Here is a tiny trained network, its code and every weight. The questions are about switching its units off for an input and a class, where a switched-off unit gives its printed mean instead of its output.

import numpy as np


def w(rows, s, z=0):
    codes = np.array(rows[::2]) - 128.0
    scale = np.full(codes.shape[1], s)
    scale[-1] = z or s
    return codes * scale


def norm(h):
    return h / np.sqrt((h * h).mean(-1, keepdims=True) + 1e-5)


def f(y):
    return np.maximum(y, 0)


def log_softmax(a):
    a = a - a.max(-1, keepdims=True)
    return a - np.log(np.exp(a).sum(-1, keepdims=True))


def net(x, mask):
    res = np.array(x, float).reshape(1, 4) / 4 @ E
    u = 0
    for l in range(4):
        y = f(norm(res) @ A[l][:, :-1].T + A[l][:, -1])
        res = res + np.where(mask[u : u + 13], y, B[l][:, -1]) @ B[l][:, :-1]
        u += 13
    return log_softmax(norm(res)[-1] @ U[:, :-1].T + U[:, -1])


A, B = {}, {}
E = w([
[77,153,90,114,99,67,109],'x0',
[129,126,130,129,128,125,126],'x1',
[127,174,170,73,85,190,65],'x2',
[199,193,166,139,255,83,120],'x3',
],0.0097)
A[0] = w([
[28,154,131,65,139,133,101,101],'L0N0',
[192,40,76,160,103,153,154,19],'L0N1',
[161,232,147,107,246,113,65,85],'L0N2',
[65,108,153,219,157,94,253,166],'L0N3',
[177,122,90,194,176,32,175,94],'L0N4',
[245,140,150,41,66,230,56,62],'L0N5',
[104,97,148,36,143,153,114,2],'L0N6',
[191,57,194,166,152,236,184,172],'L0N7',
[130,114,131,147,171,161,238,52],'L0N8',
[94,92,66,163,47,126,169,103],'L0N9',
[128,17,109,107,133,210,157,38],'L0N10',
[115,57,102,183,77,118,210,118],'L0N11',
[44,112,26,224,147,76,225,76],'L0N12',
],0.0069,0.0087)
B[0] = w([
[162,71,82,118,90,136,133,156],'L0N0',
[58,58,188,219,84,160,248,141],'L0N1',
[140,218,191,169,86,74,184,231],'L0N2',
[132,83,64,221,155,131,126,237],'L0N3',
[81,83,37,121,183,185,183,210],'L0N4',
[56,110,139,147,142,194,78,192],'L0N5',
[92,76,186,86,119,81,183,128],'L0N6',
[205,78,202,170,152,254,178,254],'L0N7',
[183,61,99,178,109,124,151,146],'L0N8',
[125,78,177,69,75,75,144,200],'L0N9',
[66,70,211,161,41,144,205,155],'L0N10',
[164,151,160,172,91,67,140,202],'L0N11',
[102,91,181,230,67,132,117,210],'L0N12',
],0.0078,0.0071)
A[1] = w([
[143,121,118,154,176,174,156,53],'L1N0',
[101,162,38,128,181,89,116,35],'L1N1',
[149,201,202,58,157,152,77,95],'L1N2',
[128,186,189,77,81,170,116,79],'L1N3',
[73,198,94,156,108,50,108,164],'L1N4',
[131,204,127,90,108,156,52,104],'L1N5',
[129,132,4,161,207,128,148,59],'L1N6',
[100,76,75,33,122,154,46,3],'L1N7',
[181,108,98,116,168,131,161,13],'L1N8',
[98,119,105,160,96,133,124,62],'L1N9',
[40,166,91,123,130,52,90,218],'L1N10',
[97,209,112,2,98,58,82,107],'L1N11',
[203,114,71,135,183,139,112,66],'L1N12',
],0.012,0.0064)
B[1] = w([
[131,151,106,118,108,67,135,208],'L1N0',
[129,141,120,170,241,109,89,163],'L1N1',
[172,166,99,196,89,94,130,226],'L1N2',
[111,189,164,140,186,177,85,225],'L1N3',
[115,80,84,169,183,95,95,248],'L1N4',
[122,78,125,163,134,64,198,185],'L1N5',
[169,175,143,77,204,109,113,229],'L1N6',
[124,106,81,50,74,235,122,170],'L1N7',
[138,134,104,67,132,144,124,150],'L1N8',
[151,168,97,109,142,117,143,177],'L1N9',
[170,188,25,142,136,124,40,254],'L1N10',
[245,148,63,124,67,176,250,198],'L1N11',
[154,151,134,66,110,104,120,170],'L1N12',
],0.012,0.0055)
A[2] = w([
[27,95,197,91,129,176,81,2],'L2N0',
[61,123,93,136,135,44,57,94],'L2N1',
[184,128,94,116,167,183,193,129],'L2N2',
[130,83,101,115,152,94,248,124],'L2N3',
[118,62,118,110,143,126,118,174],'L2N4',
[154,100,109,146,133,104,205,101],'L2N5',
[165,92,140,100,212,124,92,79],'L2N6',
[178,144,82,100,156,112,135,103],'L2N7',
[117,131,85,52,111,197,121,139],'L2N8',
[145,69,183,91,140,92,167,125],'L2N9',
[157,153,155,139,179,79,152,113],'L2N10',
[98,73,117,184,109,170,97,36],'L2N11',
[176,192,135,78,87,99,114,119],'L2N12',
],0.015,0.0078)
B[2] = w([
[81,60,146,174,253,140,49,158],'L2N0',
[187,104,128,182,118,129,17,197],'L2N1',
[123,153,131,123,125,81,77,254],'L2N2',
[118,155,200,74,111,104,130,214],'L2N3',
[105,167,123,165,147,144,90,175],'L2N4',
[79,151,154,85,100,84,139,209],'L2N5',
[68,195,94,106,160,156,109,180],'L2N6',
[70,144,125,106,94,157,118,211],'L2N7',
[124,111,83,100,113,217,134,189],'L2N8',
[91,140,104,97,127,97,181,166],'L2N9',
[94,119,115,83,153,181,131,232],'L2N10',
[69,55,137,135,100,96,157,183],'L2N11',
[141,59,79,121,116,168,146,170],'L2N12',
],0.016,0.0086)
A[3] = w([
[203,115,114,193,74,63,89,2],'L3N0',
[118,45,165,149,134,99,125,150],'L3N1',
[148,117,157,160,182,194,159,32],'L3N2',
[88,118,148,140,155,41,67,83],'L3N3',
[130,80,96,123,135,163,79,128],'L3N4',
[124,156,58,113,96,122,117,138],'L3N5',
[108,7,114,119,106,99,40,64],'L3N6',
[129,111,210,132,136,138,125,124],'L3N7',
[92,122,158,65,132,90,205,83],'L3N8',
[126,158,92,138,141,59,133,80],'L3N9',
[129,78,142,156,72,47,117,115],'L3N10',
[176,158,109,184,123,109,75,82],'L3N11',
[224,156,135,161,149,135,145,105],'L3N12',
],0.016,0.006)
B[3] = w([
[213,117,246,155,64,19,121,202],'L3N0',
[107,73,65,185,76,134,123,241],'L3N1',
[117,114,243,139,198,211,86,206],'L3N2',
[182,113,62,139,144,226,54,235],'L3N3',
[36,55,146,102,187,179,111,240],'L3N4',
[169,65,104,120,40,112,146,241],'L3N5',
[180,185,245,74,211,108,87,254],'L3N6',
[120,150,32,88,116,70,150,219],'L3N7',
[38,127,135,78,132,134,247,232],'L3N8',
[188,155,86,177,105,63,162,200],'L3N9',
[192,77,206,167,39,123,129,240],'L3N10',
[82,160,140,84,151,53,198,252],'L3N11',
[194,167,160,156,92,164,219,209],'L3N12',
],0.012,0.0068)
U = w([
[37,42,171,163,19,62,223,44],'0',
[48,214,140,43,186,70,194,230],'1',
[47,42,204,168,204,226,47,48],'2',
[198,226,220,191,200,214,188,129],'3',
[201,41,194,205,58,19,12,14],'4',
[135,201,24,178,239,93,1,3],'5',
[176,50,34,78,31,224,91,189],'6',
[238,216,59,212,59,53,200,137],'7',
],0.02,0.0031)

Each question gives the input, the list of numbers given to net, and the class t.
The units are the neurons (one row each of A and B). Each row of codes is followed by its name. A weight is (code - 128) times the scale printed after its matrix; where a second scale follows, it is the last column's (A, B and U).
mask holds one flag per neuron, layer by layer. A switched-off neuron (its flag False) gives its mean, the last column of its row in B, instead of its output. The means were averaged over made-up inputs and are rounded, as every weight is.
A unit's drop is (log p(t) with every unit on - log p(t) with that unit switched off) / (log p(t) with every unit on - log p(t) with every unit switched off).
most important unit: the unit with the biggest drop
k most important neurons: the k neurons with the biggest drops, biggest first
k most important neurons of layer l: the k neurons of layer l with the biggest drops, biggest first
drop of u: that unit's drop, to one decimal
input [4,1,-3,1], class 5: 3 most important neurons -> L0N7, L1N6, L0N4
input [-1,-7,1,-3], class 2: most important unit -> L2N0
input [6,6,-6,1], class 5: 2 most important neurons of layer 0 -> L0N4, L0N2
input [8,-3,-8,1], class 5: 2 most important neurons -> L1N6, L0N4
input [-1,5,6,1], class 3: 2 most important neurons -> L1N2, L1N3
input [0,6,6,2], class 3: 3 most important neurons -> L1N3, L0N5, L1N2
input [1,1,1,-2], class 6: 3 most important neurons -> L0N7, L0N12, L0N3
input [-3,4,-6,1], class 1: 2 most important neurons -> L1N6, L0N4
input [7,-2,4,1], class 7: 3 most important neurons -> L1N11, L0N4, L1N5
input [7,4,-1,0], class 4: 2 most important neurons -> L0N12, L3N0
input [3,0,6,1], class 7: 2 most important neurons of layer 1 -> L1N5, L1N2
input [1,1,-5,5], class 5: 3 most important neurons -> L0N7, L1N11, L1N1
input [2,-8,-2,0], class 4: 2 most important neurons -> L0N12, L0N7
input [4,-8,-5,4], class 5: most important unit -> L0N7
input [6,-2,1,3], class 7: 2 most important neurons of layer 0 -> L0N7, L0N3
input [-7,2,0,3], class 1: 2 most important neurons -> L1N10, L1N3
input [1,-4,5,2], class 7: drop of L0N7 -> 1.0
input [2,3,-6,-5], class 4: drop of L0N7 -> 0.7
input [1,-3,-1,-5], class 4: drop of L0N7 -> 1.5
input [0,7,-2,5], class 1: most important neuron -> L1N10
input [-1,-1,-7,2], class 1: drop of L1N6 -> 0.2
